Below are the code and all the weights of a small trained network. Each question names an input and a class and asks about switching units off, where a switched-off unit gives its printed mean instead of its output.

import numpy as np


def w(rows, s, z=0):
    codes = np.array(rows[::2]) - 128.0
    scale = np.full(codes.shape[1], s)
    scale[-1] = z or s
    return codes * scale


def norm(h):
    return h / np.sqrt((h * h).mean(-1, keepdims=True) + 1e-5)


def f(y):
    return y / 2 * (1 + np.tanh(0.7978845608 * (y + 0.044715 * y**3)))


def log_softmax(a):
    a = a - a.max(-1, keepdims=True)
    return a - np.log(np.exp(a).sum(-1, keepdims=True))


def net(x, mask):
    res = np.array(x, float).reshape(1, 8) / 4 @ E
    u = 0
    for l in range(3):
        y = f(norm(res) @ A[l][:, :-1].T + A[l][:, -1])
        res = res + np.where(mask[u : u + 7], y, B[l][:, -1]) @ B[l][:, :-1]
        u += 7
    return log_softmax(norm(res)[-1] @ U[:, :-1].T + U[:, -1])


A, B = {}, {}
E = w([
[81,114,129,155,90,119,146],'x0',
[45,172,106,194,68,185,54],'x1',
[82,54,152,111,104,103,213],'x2',
[120,151,203,193,170,142,26],'x3',
[112,6,100,113,114,169,2],'x4',
[35,179,104,62,54,133,150],'x5',
[174,125,134,193,146,140,104],'x6',
[115,111,140,191,132,172,79],'x7',
],0.0075)
A[0] = w([
[116,111,181,76,133,140,89,8],'0.n0',
[115,6,112,103,79,131,171,141],'0.n1',
[100,124,110,89,80,156,125,181],'0.n2',
[128,91,117,105,103,103,127,2],'0.n3',
[126,116,122,133,205,42,209,102],'0.n4',
[123,67,69,123,129,253,175,178],'0.n5',
[59,139,108,210,197,161,80,191],'0.n6',
],0.0079,0.0034)
B[0] = w([
[112,178,196,117,174,115,91,120],'0.n0',
[103,12,65,68,198,163,55,252],'0.n1',
[64,92,75,25,94,213,164,191],'0.n2',
[81,102,84,123,168,119,145,118],'0.n3',
[163,163,123,156,156,49,80,225],'0.n4',
[155,66,168,108,213,165,129,204],'0.n5',
[136,125,187,213,2,182,91,245],'0.n6',
],0.0079,0.0045)
A[1] = w([
[124,121,151,143,59,159,159,1],'1.n0',
[57,62,185,147,96,56,102,120],'1.n1',
[104,69,78,157,164,156,178,73],'1.n2',
[227,123,98,163,170,118,170,105],'1.n3',
[102,102,148,215,157,130,81,107],'1.n4',
[131,36,45,86,160,157,128,130],'1.n5',
[116,162,91,173,255,80,113,181],'1.n6',
],0.0095,0.0028)
B[1] = w([
[102,189,85,64,92,149,90,135],'1.n0',
[137,243,87,195,55,162,183,163],'1.n1',
[148,109,85,22,129,35,23,159],'1.n2',
[102,162,112,77,143,76,156,187],'1.n3',
[241,122,147,164,155,114,121,188],'1.n4',
[44,62,72,76,178,46,153,255],'1.n5',
[180,194,108,133,20,100,254,187],'1.n6',
],0.0071,0.0069)
A[2] = w([
[2,102,110,171,101,193,179,128],'2.n0',
[165,154,196,205,152,162,66,111],'2.n1',
[238,187,91,39,122,116,155,27],'2.n2',
[179,115,152,197,145,128,58,48],'2.n3',
[176,146,192,107,121,54,208,4],'2.n4',
[176,120,137,219,92,116,42,62],'2.n5',
[128,139,110,69,113,178,34,47],'2.n6',
],0.0086,0.0018)
B[2] = w([
[35,209,173,99,114,140,77,208],'2.n0',
[210,20,122,106,50,186,151,254],'2.n1',
[163,144,179,197,140,69,119,231],'2.n2',
[161,105,57,254,10,78,52,206],'2.n3',
[229,189,117,171,187,175,191,242],'2.n4',
[196,101,163,157,212,176,67,251],'2.n5',
[54,168,127,149,120,100,159,192],'2.n6',
],0.0078,0.0044)
U = w([
[32,184,144,101,104,199,56,69],'0',
[62,19,70,68,194,104,103,252],'1',
[201,48,165,233,93,211,1,100],'2',
[211,189,162,149,223,71,185,96],'3',
],0.01,0.0023)

Each question gives the input, the list of numbers given to net, and the class t.
The units are the neurons (one row each of A and B). Each row of codes is followed by its name. A weight is (code - 128) times the scale printed after its matrix; where a second scale follows, it is the last column's (A, B and U).
mask holds one flag per neuron, layer by layer. A switched-off neuron (its flag False) gives its mean, the last column of its row in B, instead of its output. The means were averaged over made-up inputs and are rounded, as every weight is.
A unit's drop is (log p(t) with every unit on - log p(t) with that unit switched off) / (log p(t) with every unit on - log p(t) with every unit switched off).
The circuit of an input: a set's keep is (log p(t) with only the set's units on - log p(t) with every unit switched off) / (log p(t) with every unit on - log p(t) with every unit switched off). Starting from the 12 units with the biggest drops (on a tie, the unit counted first), units are removed one at a time, each time the one whose removal leaves the highest keep (on an exact tie, the one counted first), for as long as the keep stays at least 0.8.
units of the circuit, in order: the units of the circuit, biggest drop first
unit that matters most: the unit with the biggest drop
top k neurons: the k neurons with the biggest drops, biggest first
top k neurons in layer l: the k neurons of layer l with the biggest drops, biggest first
drop when u is switched off: that unit's drop, to one decimal
input [1,-1,0,-2,2,-8,7,-4], class 3: unit that matters most : 1.n3
input [8,4,-4,-5,3,4,6,6], class 0: top 2 neurons : [0.n2 2.n0]
input [-8,-3,-7,1,5,6,-6,6], class 0: units of the circuit, in order : [0.n1 2.n6]
input [2,-1,6,-3,2,-8,4,5], class 1: units of the circuit, in order : [1.n5 0.n1]
input [-1,8,-1,-5,4,-1,-3,3], class 0: top 2 neurons : [0.n6 2.n0]
input [-4,1,3,-1,0,-8,-5,1], class 3: top 3 neurons : [1.n6 0.n2 0.n4]
input [-5,1,6,-4,-2,-1,6,5], class 1: top 2 neurons in layer 1 : [1.n5 1.n2]
input [-8,-4,0,7,3,5,-6,-3], class 0: top 2 neurons in layer 1 : [1.n5 1.n4]
input [-2,-3,-5,4,2,-6,-4,-6], class 3: top 2 neurons in layer 1 : [1.n6 1.n3]
input [3,0,3,1,-8,3,2,8], class 0: top 2 neurons in layer 2 : [2.n0 2.n2]
input [2,6,4,-6,7,0,1,8], class 1: top 2 neurons in layer 0 : [0.n1 0.n5]
input [-5,0,-8,3,-8,7,3,6], class 2: top 2 neurons in layer 0 : [0.n6 0.n2]
input [8,3,-6,-4,-2,-1,3,-3], class 0: drop when 1.n4 is switched off : 0.2
input [-4,6,5,-6,8,-4,0,6], class 1: unit that matters most : 1.n5
input [8,-1,-3,-7,4,4,8,4], class 1: drop when 0.n3 is switched off : 0.0
input [7,7,2,-2,-2,-4,-3,-4], class 0: drop when 2.n0 is switched off : 0.2
